Below are the code and all the weights of a small trained network. Each question names an input and a class and asks about switching units off, where a switched-off unit gives its printed mean instead of its output.

import numpy as np


def w(rows, s, z=0):
    codes = np.array(rows[::2]) - 128.0
    scale = np.full(codes.shape[1], s)
    scale[-1] = z or s
    return codes * scale


def f(y):
    return np.maximum(y, 0)


def log_softmax(a):
    a = a - a.max(-1, keepdims=True)
    return a - np.log(np.exp(a).sum(-1, keepdims=True))


def net(x, mask):
    res = np.array(x, float).reshape(1, 6) / 4 @ E
    y = f(res @ A[0][:, :-1].T + A[0][:, -1])
    res = res + np.where(mask, y, B[0][:, -1]) @ B[0][:, :-1]
    return log_softmax(res[-1] @ U[:, :-1].T + U[:, -1])


A, B = {}, {}
E = w([
[128,128,129,127],'x0',
[116,44,121,45],'x1',
[114,175,6,99],'x2',
[129,127,127,128],'x3',
[127,131,130,124],'x4',
[246,127,110,112],'x5',
],0.012)
A[0] = w([
[112,185,78,131,149],'neuron 1',
[250,137,118,100,158],'neuron 2',
[49,136,150,152,253],'neuron 3',
[144,79,208,133,200],'neuron 4',
[139,190,133,205,249],'neuron 5',
[141,139,226,199,209],'neuron 6',
[139,76,91,54,176],'neuron 7',
],0.023,0.0068)
B[0] = w([
[115,168,91,41,190],'neuron 1',
[253,143,88,187,238],'neuron 2',
[13,175,122,137,223],'neuron 3',
[142,54,224,174,240],'neuron 4',
[206,242,136,53,217],'neuron 5',
[118,210,104,242,250],'neuron 6',
[64,77,65,185,225],'neuron 7',
],0.026,0.021)
U = w([
[91,184,45,210,203],'0',
[190,175,167,160,3],'1',
[4,51,235,127,249],'2',
[177,30,183,171,74],'3',
[72,173,138,2,115],'4',
[210,135,83,47,86],'5',
[10,70,83,66,128],'6',
],0.0081,0.0042)

Each question gives the input, the list of numbers given to net, and the class t.
The units are the neurons (one row each of A and B). Each row of codes is followed by its name. A weight is (code - 128) times the scale printed after its matrix; where a second scale follows, it is the last column's (A, B and U).
mask holds one flag per neuron, in row order. A switched-off neuron (its flag False) gives its mean, the last column of its row in B, instead of its output. The means were averaged over made-up inputs and are rounded, as every weight is.
A unit's drop is (log p(t) with every unit on - log p(t) with that unit switched off) / (log p(t) with every unit on - log p(t) with every unit switched off).
The circuit of an input: a set's keep is (log p(t) with only the set's units on - log p(t) with every unit switched off) / (log p(t) with every unit on - log p(t) with every unit switched off). Starting from all 7 units, units are removed one at a time, each time the one whose removal leaves the highest keep (on an exact tie, the one counted first), for as long as the keep stays at least 0.8.
circuit, biggest first: the units of the circuit, biggest drop first
most important unit: the unit with the biggest drop
top k neurons: the k neurons with the biggest drops, biggest first
drop when u is switched off: that unit's drop, to one decimal
input [-3,5,5,3,-7,-8], class 6: circuit, biggest first : neuron 6; neuron 2
input [2,-7,2,0,-5,-8], class 4: most important unit : neuron 5
input [4,1,4,-3,-8,-2], class 6: top 2 neurons : neuron 6; neuron 2
input [5,1,-8,-5,-8,-1], class 2: top 2 neurons : neuron 4; neuron 2
input [8,-3,2,-1,1,0], class 4: circuit, biggest first : neuron 2; neuron 6
input [3,8,1,8,-5,-6], class 6: top 4 neurons : neuron 6; neuron 4; neuron 2; neuron 7
input [7,-1,4,-1,-6,1], class 5: circuit, biggest first : neuron 6; neuron 3
input [-2,2,-1,3,-2,5], class 3: circuit, biggest first : neuron 6; neuron 5
input [1,-4,1,-5,-5,7], class 5: top 2 neurons : neuron 4; neuron 6
input [5,1,0,2,-5,-4], class 2: top 3 neurons : neuron 2; neuron 6; neuron 5
input [-6,-1,2,-8,7,-8], class 4: top 2 neurons : neuron 6; neuron 7
input [-4,-7,-2,8,-6,2], class 1: top 3 neurons : neuron 5; neuron 7; neuron 3
input [7,-2,1,2,5,7], class 5: top 2 neurons : neuron 6; neuron 4
input [3,7,4,-2,1,-1], class 6: most important unit : neuron 6
input [5,-6,8,-6,1,0], class 4: top 2 neurons : neuron 2; neuron 1
input [2,-8,-3,-8,0,1], class 1: top 2 neurons : neuron 5; neuron 7
input [-6,4,1,6,6,-2], class 6: top 3 neurons : neuron 6; neuron 2; neuron 4
input [-4,3,-7,-7,-5,1], class 3: top 2 neurons : neuron 4; neuron 3
input [0,-1,4,2,6,1], class 5: top 2 neurons : neuron 6; neuron 3
input [-1,-2,6,-3,6,1], class 5: most important unit : neuron 3
input [2,5,-5,6,-5,-1], class 2: drop when neuron 2 is switched off : 0.3
input [-1,7,-4,0,-3,-3], class 2: drop when neuron 4 is switched off : 0.0
input [-4,-3,4,3,3,-1], class 4: drop when neuron 2 is switched off : 0.1
